[[138 119 113 127 129 141 141 135 119 120 124]
 [141 141 131 128 133 116 112 122 124 125 126]
 [124 125 137 136 140 128 121 128 130 114 117]
 [128 150 137 144 107 117 123 125 136 114 136]
 [122 116 143 138 112 125 138  99 110 146 124]]
->
[[138 113 129 141 119 124]
 [141 131 133 112 124 126]
 [124 137 140 121 130 117]
 [128 137 107 123 136 136]
 [122 143 112 138 110 124]]

[[133 132 125 135 126 129 131 133 119 106 127 134 117]
 [136 127 132 130 131 126 128 129 127 125 131 125 126]
 [121 131 132 121 118 125 115 115 136 131 134 118 137]
 [131 131 134 127 123 124 120 121 130 115 134 120 129]]
->
[[133 125 126 131 119 127 117]
 [136 132 131 128 127 131 126]
 [121 132 118 115 136 134 137]
 [131 134 123 120 130 134 129]]

[[118 138 121 154 154 115 129 118 150 116 125]
 [121 132 128 132 117 143 141 115 106 135 145]]
->
[[118 121 154 129 150 125]
 [121 128 117 141 106 145]]

[[135 132 133]
 [135 138 132]
 [134 139 133]
 [136 137 131]
 [132 135 133]
 [136 135 132]
 [134 134 129]
 [134 134 133]
 [132 131 129]
 [137 136 133]
 [150 133 134]]
->
[[135 133]
 [135 132]
 [134 133]
 [136 131]
 [132 133]
 [136 132]
 [134 129]
 [134 133]
 [132 129]
 [137 133]
 [150 134]]

[[125 126 127 126]
 [136 133 126 131]
 [100 122 128 126]]
->
[[125 127]
 [136 126]
 [100 128]]

[[123 118 158]
 [131 123 128]
 [126 119 125]
 [139 124 123]
 [129 120 131]
 [154 126 134]
 [126 130 139]
 [110 141 132]]
->
[[123 158]
 [131 128]
 [126 125]
 [139 123]
 [129 131]
 [154 134]
 [126 139]
 [110 132]]
---
[[145 154 102]
 [145 137 145]
 [148 115 108]]
->
[[145 154]
 [145 137]
 [148 115]]

[[150 110 117 121 137]
 [106 122 125 132 108]
 [110 150 109 130 143]
 [121 149 127 133 145]]
->
[[150 110]
 [106 122]
 [110 150]]

[[104 132 117 155 136]
 [123 125 135 119 139]
 [112 136 131 156 124]
 [114 112 132 113 138]]
->
[[104 132]
 [123 125]
 [112 136]]

[[112 119 125 124]
 [123 115 131 136]
 [150 148 121 117]]
->
[[112 119]
 [123 115]
 [150 148]]

[[140 130 132]
 [102 118 123]
 [115 127 132]
 [124 124 133]
 [112 120 128]]
->
[[140 130]
 [102 118]
 [115 127]]

[[125 123 115 129 125]
 [112 118 115 120 119]
 [118 128 143 118 127]
 [103 119 133 109 119]]
->
[[125 123]
 [112 118]
 [118 128]]

[[144 156 120 100]
 [133 132 118 119]
 [120 105 136 154]]
->
[[144 156]
 [133 132]
 [120 105]]

[[139 113 113 145]
 [121 140 114 129]
 [116 139 140 113]
 [112 137 100 131]]
->
[[139 113]
 [121 140]
 [116 139]]
---
[[117 118 113 135 129]
 [133 131 128 116 120]
 [129 117 123 139 119]
 [152 142 150 112 111]]
->
[[118 113]
 [131 128]]

[[131 106 124 144 106]
 [131 108 124 140 108]
 [105 139 136 134 139]]
->
[[106 124]
 [108 124]]

[[137 112 137 128]
 [153 133 121 131]
 [136 111 140 102]]
->
[[112 137]
 [133 121]]

[[126 129 131  98]
 [144 109 130 126]
 [104 135 125 124]]
->
[[129 131]
 [109 130]]

[[135 118 119 152 123]
 [114 135 141 129 131]
 [139 117 130 119 110]
 [125 138 136 127 143]
 [143 110 121 116 146]]
->
[[118 119]
 [135 141]]

[[134 130 134 105 103]
 [138 126 139 102 112]
 [155 109 120 139 148]]
->
[[130 134]
 [126 139]]
---
[[132 145 108 131]
 [123 126 106 141]
 [134 149 129 135]
 [135 119 143 121]
 [139 124 144 123]
 [105 124 123 127]
 [128 151 117 134]
 [148 140 141 133]]
->
[[105 124 123 127]
 [123 126 106 141]
 [128 151 117 134]
 [132 145 108 131]
 [134 149 129 135]
 [135 119 143 121]
 [139 124 144 123]
 [148 140 141 133]]

[[149 119 107 153 155 109]
 [139 122 119 139 141 120]
 [107 135 154 104 100 152]
 [109 147 148 111 104 147]
 [138 136 117 144 140 118]
 [145 126 114 148 149 115]
 [135 128 132 127 131 133]
 [141 110 113 145 149 115]
 [131 119 125 135 135 126]]
->
[[107 135 154 104 100 152]
 [109 147 148 111 104 147]
 [131 119 125 135 135 126]
 [135 128 132 127 131 133]
 [138 136 117 144 140 118]
 [139 122 119 139 141 120]
 [141 110 113 145 149 115]
 [145 126 114 148 149 115]
 [149 119 107 153 155 109]]

[[136 133 115 130 136 120 112 122 120 131 126 137 103]
 [134 125 113 121 133 117 119 129 131 147 119 142 109]]
->
[[134 125 113 121 133 117 119 129 131 147 119 142 109]
 [136 133 115 130 136 120 112 122 120 131 126 137 103]]

[[108 126 101 121 141 111]
 [144 113 150 130 108 149]
 [136 117 135 125 111 146]
 [152 138 153 121 118 144]]
->
[[108 126 101 121 141 111]
 [136 117 135 125 111 146]
 [144 113 150 130 108 149]
 [152 138 153 121 118 144]]

[[111 148]
 [124 133]
 [134 121]
 [156 101]
 [102 158]
 [121 140]
 [108 146]
 [151 102]
 [145 109]
 [106 150]]
->
[[102 158]
 [106 150]
 [108 146]
 [111 148]
 [121 140]
 [124 133]
 [134 121]
 [145 109]
 [151 102]
 [156 101]]

[[140 124 113 111 119 131 141 136 107 117 139]
 [125 143 133 128 120 139 137 131 109 116 143]
 [143 111 108 104 140 119 139 131 127 141 119]
 [135 115 101 110 144 106 122 107 128 139 134]
 [128 136 121 121 120 139 139 134 111 117 144]]
->
[[125 143 133 128 120 139 137 131 109 116 143]
 [128 136 121 121 120 139 139 134 111 117 144]
 [135 115 101 110 144 106 122 107 128 139 134]
 [140 124 113 111 119 131 141 136 107 117 139]
 [143 111 108 104 140 119 139 131 127 141 119]]
---
[[133 121 114 113 123 129 140 134 110 122 137]
 [127 120 116 118 130 125 135 119 116 130 133]
 [105 137 122 140 125 123 115 109 124 112 148]
 [135 134 116 114 118 139 139 140 107 116 140]
 [125 143 132 128 115 142 138 143 110 115 139]]
->
[[105 137 122 140 125 123 115 109 124 112 148]
 [125 143 132 128 115 142 138 143 110 115 139]
 [127 120 116 118 130 125 135 119 116 130 133]
 [133 121 114 113 123 129 140 134 110 122 137]
 [135 134 116 114 118 139 139 140 107 116 140]]

[[136 109 131 140]
 [134 113 148 126]
 [119 111 146 108]
 [107 127 135 110]
 [140 147 124 118]
 [110 111 144 127]
 [111 149 134 141]]
->
[[107 127 135 110]
 [110 111 144 127]
 [111 149 134 141]
 [119 111 146 108]
 [134 113 148 126]
 [136 109 131 140]
 [140 147 124 118]]

[[109 129 138 110 114 112 140 134 135 133]
 [122 120 116 141 139 140 108 114 144 113]
 [136 141 122 133 123 122 119 112 142 144]
 [126 144 143 111 106 110 146 139 133 146]
 [116 114 125 131 139 137 108 120 138 109]
 [112 110 125 124 141 135 108 128 137 109]
 [137 148 139 114 106 110 144 126 140 150]
 [101 104 150 104 119 101 109 131 149 105]]
->
[[101 104 150 104 119 101 109 131 149 105]
 [109 129 138 110 114 112 140 134 135 133]
 [112 110 125 124 141 135 108 128 137 109]
 [116 114 125 131 139 137 108 120 138 109]
 [122 120 116 141 139 140 108 114 144 113]
 [126 144 143 111 106 110 146 139 133 146]
 [136 141 122 133 123 122 119 112 142 144]
 [137 148 139 114 106 110 144 126 140 150]]

[[128 133 121 137 120 140 128 120 126 128 129 113 123 135]
 [139 134 140 114 134 125 137 140 140 133 122 151 119 124]
 [120 124 119 128 122 128 144 124 118 120 130 127 137 130]
 [130 130 125 126 124 128 143 124 125 134 127 134 129 128]
 [133 122 126 139 127 138 124 131 128 132 132 117 114 114]
 [117 111 133 141 131 124 134 143 125 120 117 128 121 128]]
->
[[117 111 133 141 131 124 134 143 125 120 117 128 121 128]
 [120 124 119 128 122 128 144 124 118 120 130 127 137 130]
 [128 133 121 137 120 140 128 120 126 128 129 113 123 135]
 [130 130 125 126 124 128 143 124 125 134 127 134 129 128]
 [133 122 126 139 127 138 124 131 128 132 132 117 114 114]
 [139 134 140 114 134 125 137 140 140 133 122 151 119 124]]

[[131 146 139 109 116 137]
 [121 136 139 143 150 129]]
->
[[121 136 139 143 150 129]
 [131 146 139 109 116 137]]

[[152 140 119 137 115 114 137]
 [105 106 140 107 139 140 117]
 [136 129 132 130 116 116 139]]
->
[[105 106 140 107 139 140 117]
 [136 129 132 130 116 116 139]
 [152 140 119 137 115 114 137]]

[[116 134 124 144 124 135]
 [130 146 153 140 112 107]
 [126 127 124 131 126 132]
 [129 133 136 140 120 124]]
->
[[116 134 124 144 124 135]
 [126 127 124 131 126 132]
 [129 133 136 140 120 124]
 [130 146 153 140 112 107]]

[[156 135 121 115 113 106 102 140 151 136 145 143 123]
 [136 121 101 148 110 152 144 151 123 124 143 106 114]
 [110 132 124 136 101 134 110 135 158  99 114 128 105]
 [114  99 118 117 151 105 104 114 155 150 100 137 136]]
->
[[110 132 124 136 101 134 110 135 158  99 114 128 105]
 [114  99 118 117 151 105 104 114 155 150 100 137 136]
 [136 121 101 148 110 152 144 151 123 124 143 106 114]
 [156 135 121 115 113 106 102 140 151 136 145 143 123]]
